Below are the code and all the weights of a small trained network. Each question names an input and a class and asks about switching units off, where a switched-off unit gives its printed mean instead of its output.

import numpy as np


def w(rows, s, z=0):
    codes = np.array(rows[::2]) - 128.0
    scale = np.full(codes.shape[1], s)
    scale[-1] = z or s
    return codes * scale


def f(y):
    return y / 2 * (1 + np.tanh(0.7978845608 * (y + 0.044715 * y**3)))


def log_softmax(a):
    a = a - a.max(-1, keepdims=True)
    return a - np.log(np.exp(a).sum(-1, keepdims=True))


def net(x, mask):
    res = np.array(x, float).reshape(1, 7) / 4 @ E
    y = f(res @ A[0][:, :-1].T + A[0][:, -1])
    res = res + np.where(mask, y, B[0][:, -1]) @ B[0][:, :-1]
    return log_softmax(res[-1] @ U[:, :-1].T + U[:, -1])


A, B = {}, {}
E = w([
[125,134,151,88,150,211,106,103,142,151,133],'x0',
[169,154,151,110,140,146,189,105,185,63,79],'x1',
[120,3,203,72,161,102,75,135,213,198,117],'x2',
[109,122,155,67,199,111,167,97,106,144,3],'x3',
[99,176,63,26,99,149,133,153,157,114,94],'x4',
[150,160,192,167,86,123,114,170,103,129,89],'x5',
[98,78,124,154,179,114,165,174,127,116,164],'x6',
],0.013)
A[0] = w([
[81,100,127,7,192,188,112,140,156,158,101,171],'n1',
[141,146,126,143,104,108,129,125,172,135,135,4],'n2',
[117,219,104,182,57,180,104,167,125,105,178,134],'n3',
[92,102,73,122,65,39,85,193,146,126,129,172],'n4',
[155,145,144,157,202,127,133,118,136,147,134,189],'n5',
[118,91,78,134,112,134,79,142,112,135,161,141],'n6',
[144,189,175,126,69,137,64,135,66,177,88,138],'n7',
[116,44,169,208,148,77,123,167,96,149,149,186],'n8',
[62,82,113,116,142,150,96,133,81,195,232,133],'n9',
[125,48,163,125,110,123,101,103,171,136,133,65],'n10',
[117,125,117,115,169,157,107,144,145,167,147,72],'n11',
[112,66,128,152,153,83,97,107,162,176,143,141],'n12',
[129,81,152,54,162,159,115,101,160,121,107,92],'n13',
[86,190,96,107,130,120,169,124,72,126,98,166],'n14',
],0.013,0.0036)
B[0] = w([
[137,117,146,164,26,98,100,111,150,100,14,217],'n1',
[138,122,146,97,115,134,147,142,114,139,148,137],'n2',
[161,161,120,171,65,141,132,212,111,142,141,253],'n3',
[91,65,162,73,156,129,117,85,194,122,95,190],'n4',
[71,123,128,142,119,133,114,136,142,118,136,158],'n5',
[121,116,129,93,145,95,88,150,138,119,150,169],'n6',
[113,127,134,116,61,59,104,101,151,100,66,185],'n7',
[95,66,114,231,133,136,147,197,161,253,146,219],'n8',
[150,108,189,51,189,155,88,117,121,64,166,202],'n9',
[121,162,89,149,94,93,141,113,90,146,133,185],'n10',
[149,154,150,122,179,146,112,100,135,89,117,149],'n11',
[84,131,77,173,120,145,161,151,146,164,132,194],'n12',
[145,134,141,180,67,146,124,112,166,152,109,188],'n13',
[85,160,66,162,143,81,127,106,104,138,67,194],'n14',
],0.014,0.025)
U = w([
[224,215,135,138,87,150,102,179,59,47,185,134],'0',
[155,64,186,29,117,109,195,37,173,129,68,7],'1',
[170,128,152,68,156,125,153,80,126,130,93,26],'2',
[170,152,145,108,174,118,107,94,123,124,110,2],'3',
[130,76,191,151,197,159,98,167,170,144,211,113],'4',
[93,149,46,198,66,108,194,149,116,154,64,198],'5',
[116,86,176,118,54,96,46,95,226,93,51,244],'6',
[68,148,86,49,246,65,132,31,79,2,42,167],'7',
],0.0097,0.0046)

Each question gives the input, the list of numbers given to net, and the class t.
The units are the neurons (one row each of A and B). Each row of codes is followed by its name. A weight is (code - 128) times the scale printed after its matrix; where a second scale follows, it is the last column's (A, B and U).
mask holds one flag per neuron, in row order. A switched-off neuron (its flag False) gives its mean, the last column of its row in B, instead of its output. The means were averaged over made-up inputs and are rounded, as every weight is.
A unit's drop is (log p(t) with every unit on - log p(t) with that unit switched off) / (log p(t) with every unit on - log p(t) with every unit switched off).
The circuit of an input: a set's keep is (log p(t) with only the set's units on - log p(t) with every unit switched off) / (log p(t) with every unit on - log p(t) with every unit switched off). Starting from the 12 units with the biggest drops (on a tie, the unit counted first), units are removed one at a time, each time the one whose removal leaves the highest keep (on an exact tie, the one counted first), for as long as the keep stays at least 0.8.
circuit, biggest first: the units of the circuit, biggest drop first
top k neurons: the k neurons with the biggest drops, biggest first
drop of u: that unit's drop, to one decimal
input [7,4,-5,-5,2,-4,0], class 0: top neuron => [n8]
input [6,-6,-5,6,0,0,1], class 7: circuit, biggest first => [n8, n3]
input [5,-6,4,1,-6,-6,0], class 4: top 2 neurons => [n9, n8]
input [2,-4,-4,7,0,-4,7], class 7: circuit, biggest first => [n3, n8]
input [2,-4,-4,3,4,-6,-2], class 7: circuit, biggest first => [n8, n3]
input [-6,-4,-3,4,5,3,-8], class 7: circuit, biggest first => [n8, n1, n13]
input [-6,-7,-7,-5,-1,-3,-7], class 0: circuit, biggest first => [n3, n8]
input [-8,5,-1,-3,-1,6,-6], class 6: top 3 neurons => [n7, n8, n12]
input [0,2,-1,-5,3,4,-3], class 0: top 3 neurons => [n8, n3, n1]
input [-6,-3,1,-2,-2,-4,-7], class 6: top 3 neurons => [n4, n8, n3]
input [6,-7,-5,2,-5,5,0], class 6: top 3 neurons => [n7, n9, n12]
input [-2,7,7,-6,3,5,4], class 5: top 2 neurons => [n9, n10]
input [0,-3,-1,4,1,2,-6], class 6: top 3 neurons => [n7, n3, n8]
input [1,-6,-3,1,5,-1,-6], class 6: circuit, biggest first => [n7]
input [-7,-3,4,8,0,-1,-1], class 5: top 2 neurons => [n9, n12]
input [8,1,-2,-6,-2,1,-6], class 0: drop of n10 => 0.0
input [3,0,0,-7,-4,-7,-3], class 4: drop of n1 => 0.3
input [1,3,5,0,-8,2,4], class 5: drop of n10 => 0.2
